Here is a tiny trained network, its code and every weight. The questions are about switching its units off for an input and a class, where a switched-off unit gives its printed mean instead of its output.

import numpy as np


def w(rows, s, z=0):
    codes = np.array(rows[::2]) - 128.0
    scale = np.full(codes.shape[1], s)
    scale[-1] = z or s
    return codes * scale


def norm(h):
    return h / np.sqrt((h * h).mean(-1, keepdims=True) + 1e-5)


def f(y):
    return y / 2 * (1 + np.tanh(0.7978845608 * (y + 0.044715 * y**3)))


def log_softmax(a):
    a = a - a.max(-1, keepdims=True)
    return a - np.log(np.exp(a).sum(-1, keepdims=True))


def net(x, mask):
    res = np.array(x, float).reshape(1, 5) / 4 @ E
    u = 0
    for l in range(3):
        y = f(norm(res) @ A[l][:, :-1].T + A[l][:, -1])
        res = res + np.where(mask[u : u + 13], y, B[l][:, -1]) @ B[l][:, :-1]
        u += 13
    return log_softmax(norm(res)[-1] @ U[:, :-1].T + U[:, -1])


A, B = {}, {}
E = w([
[3,172,62,82],'x0',
[164,70,60,51],'x1',
[208,255,105,134],'x2',
[111,159,244,25],'x3',
[153,176,86,49],'x4',
],0.0061)
A[0] = w([
[186,91,15,51,87],'0.n1',
[117,77,112,114,121],'0.n2',
[33,207,114,5,3],'0.n3',
[172,137,160,97,54],'0.n4',
[193,145,168,103,38],'0.n5',
[91,66,150,145,28],'0.n6',
[218,112,170,127,112],'0.n7',
[106,93,118,99,154],'0.n8',
[143,156,59,178,170],'0.n9',
[142,162,53,181,146],'0.n10',
[150,129,143,116,88],'0.n11',
[184,111,13,92,26],'0.n12',
[80,15,136,135,50],'0.n13',
],0.017,0.003)
B[0] = w([
[141,105,60,18,234],'0.n1',
[159,94,135,105,165],'0.n2',
[222,253,124,168,255],'0.n3',
[99,139,160,102,145],'0.n4',
[80,152,163,112,158],'0.n5',
[151,84,114,161,167],'0.n6',
[57,114,143,96,199],'0.n7',
[184,108,142,80,165],'0.n8',
[59,152,102,156,212],'0.n9',
[56,157,99,154,214],'0.n10',
[117,133,146,116,128],'0.n11',
[114,119,45,56,212],'0.n12',
[181,52,103,150,221],'0.n13',
],0.036,0.0084)
A[1] = w([
[76,125,14,159,213],'1.n1',
[13,100,250,71,165],'1.n2',
[147,20,163,192,127],'1.n3',
[158,210,184,140,117],'1.n4',
[166,198,155,152,84],'1.n5',
[72,108,178,50,108],'1.n6',
[74,131,117,17,5],'1.n7',
[148,138,18,97,162],'1.n8',
[112,121,70,105,132],'1.n9',
[108,122,165,93,111],'1.n10',
[153,131,234,22,231],'1.n11',
[26,141,188,170,190],'1.n12',
[115,120,130,99,62],'1.n13',
],0.018,0.0025)
B[1] = w([
[86,162,230,85,245],'1.n1',
[112,34,2,193,207],'1.n2',
[169,55,181,183,194],'1.n3',
[180,168,72,124,187],'1.n4',
[171,169,73,109,179],'1.n5',
[139,74,39,118,176],'1.n6',
[79,60,97,79,208],'1.n7',
[106,113,201,36,238],'1.n8',
[104,101,167,88,182],'1.n9',
[138,106,80,126,136],'1.n10',
[202,116,12,182,175],'1.n11',
[66,154,147,238,209],'1.n12',
[126,106,112,110,133],'1.n13',
],0.035,0.011)
A[2] = w([
[157,131,132,124,13],'2.n1',
[199,175,156,116,70],'2.n2',
[104,112,204,139,147],'2.n3',
[119,91,106,140,32],'2.n4',
[153,167,150,128,73],'2.n5',
[184,70,165,115,202],'2.n6',
[186,55,167,109,205],'2.n7',
[250,182,161,121,134],'2.n8',
[143,66,127,131,166],'2.n9',
[141,80,108,154,214],'2.n10',
[186,71,166,115,251],'2.n11',
[60,99,117,116,129],'2.n12',
[138,90,121,138,151],'2.n13',
],0.017,0.002)
B[2] = w([
[148,147,125,126,128],'2.n1',
[125,191,89,115,193],'2.n2',
[171,176,149,131,176],'2.n3',
[122,86,146,122,150],'2.n4',
[114,157,85,120,146],'2.n5',
[166,144,189,136,207],'2.n6',
[171,139,198,143,226],'2.n7',
[150,252,103,113,255],'2.n8',
[148,115,166,135,196],'2.n9',
[148,102,162,142,191],'2.n10',
[163,142,191,134,213],'2.n11',
[128,114,193,140,214],'2.n12',
[144,117,150,134,162],'2.n13',
],0.034,0.0072)
U = w([
[129,48,14,196,165],'0',
[141,67,98,5,116],'1',
[204,240,59,122,178],'2',
[227,74,227,187,148],'3',
[60,95,132,192,77],'4',
[50,133,130,4,133],'5',
[25,199,219,198,87],'6',
[205,165,168,88,1],'7',
],0.016,0.0086)

Each question gives the input, the list of numbers given to net, and the class t.
The units are the neurons (one row each of A and B). Each row of codes is followed by its name. A weight is (code - 128) times the scale printed after its matrix; where a second scale follows, it is the last column's (A, B and U).
mask holds one flag per neuron, layer by layer. A switched-off neuron (its flag False) gives its mean, the last column of its row in B, instead of its output. The means were averaged over made-up inputs and are rounded, as every weight is.
A unit's drop is (log p(t) with every unit on - log p(t) with that unit switched off) / (log p(t) with every unit on - log p(t) with every unit switched off).
The circuit of an input: a set's keep is (log p(t) with only the set's units on - log p(t) with every unit switched off) / (log p(t) with every unit on - log p(t) with every unit switched off). Starting from the 12 units with the biggest drops (on a tie, the unit counted first), units are removed one at a time, each time the one whose removal leaves the highest keep (on an exact tie, the one counted first), for as long as the keep stays at least 0.8.
circuit, biggest first: the units of the circuit, biggest drop first
top k neurons: the k neurons with the biggest drops, biggest first
k most important neurons of layer l: the k neurons of layer l with the biggest drops, biggest first
drop when u is switched off: that unit's drop, to one decimal
input [4,0,-3,1,4], class 2: circuit, biggest first : [0.n3]
input [-8,-4,-6,1,3], class 0: top 3 neurons : [0.n7 1.n2 0.n3]
input [1,7,-2,-6,-8], class 5: 3 most important neurons of layer 1 : [1.n8 1.n1 1.n11]
input [-6,-7,-4,1,0], class 0: top 2 neurons : [0.n3 0.n7]
input [8,-8,-5,2,-6], class 2: 3 most important neurons of layer 1 : [1.n2 1.n7 1.n5]
input [1,-5,7,1,-5], class 6: 2 most important neurons of layer 0 : [0.n3 0.n1]
input [6,3,-2,3,-7], class 2: top 2 neurons : [0.n3 2.n8]
input [0,3,-2,8,-5], class 2: 2 most important neurons of layer 1 : [1.n2 1.n7]
input [-7,2,-4,5,-3], class 0: top 2 neurons : [0.n7 1.n2]
input [-8,6,8,0,-3], class 0: top 3 neurons : [1.n2 0.n7 0.n5]
input [5,-2,-7,-8,3], class 3: top 2 neurons : [0.n13 0.n3]
input [7,3,-7,5,7], class 2: drop when 0.n3 is switched off : 0.5
input [-6,4,-4,-4,-2], class 3: drop when 0.n13 is switched off : 0.3
input [7,1,-8,4,4], class 2: drop when 0.n3 is switched off : 0.9
input [1,-7,2,8,-8], class 0: top 2 neurons : [0.n3 0.n13]
input [-3,3,7,5,5], class 0: top neuron : [0.n5]
input [-7,8,6,5,5], class 0: 2 most important neurons of layer 1 : [1.n2 1.n11]
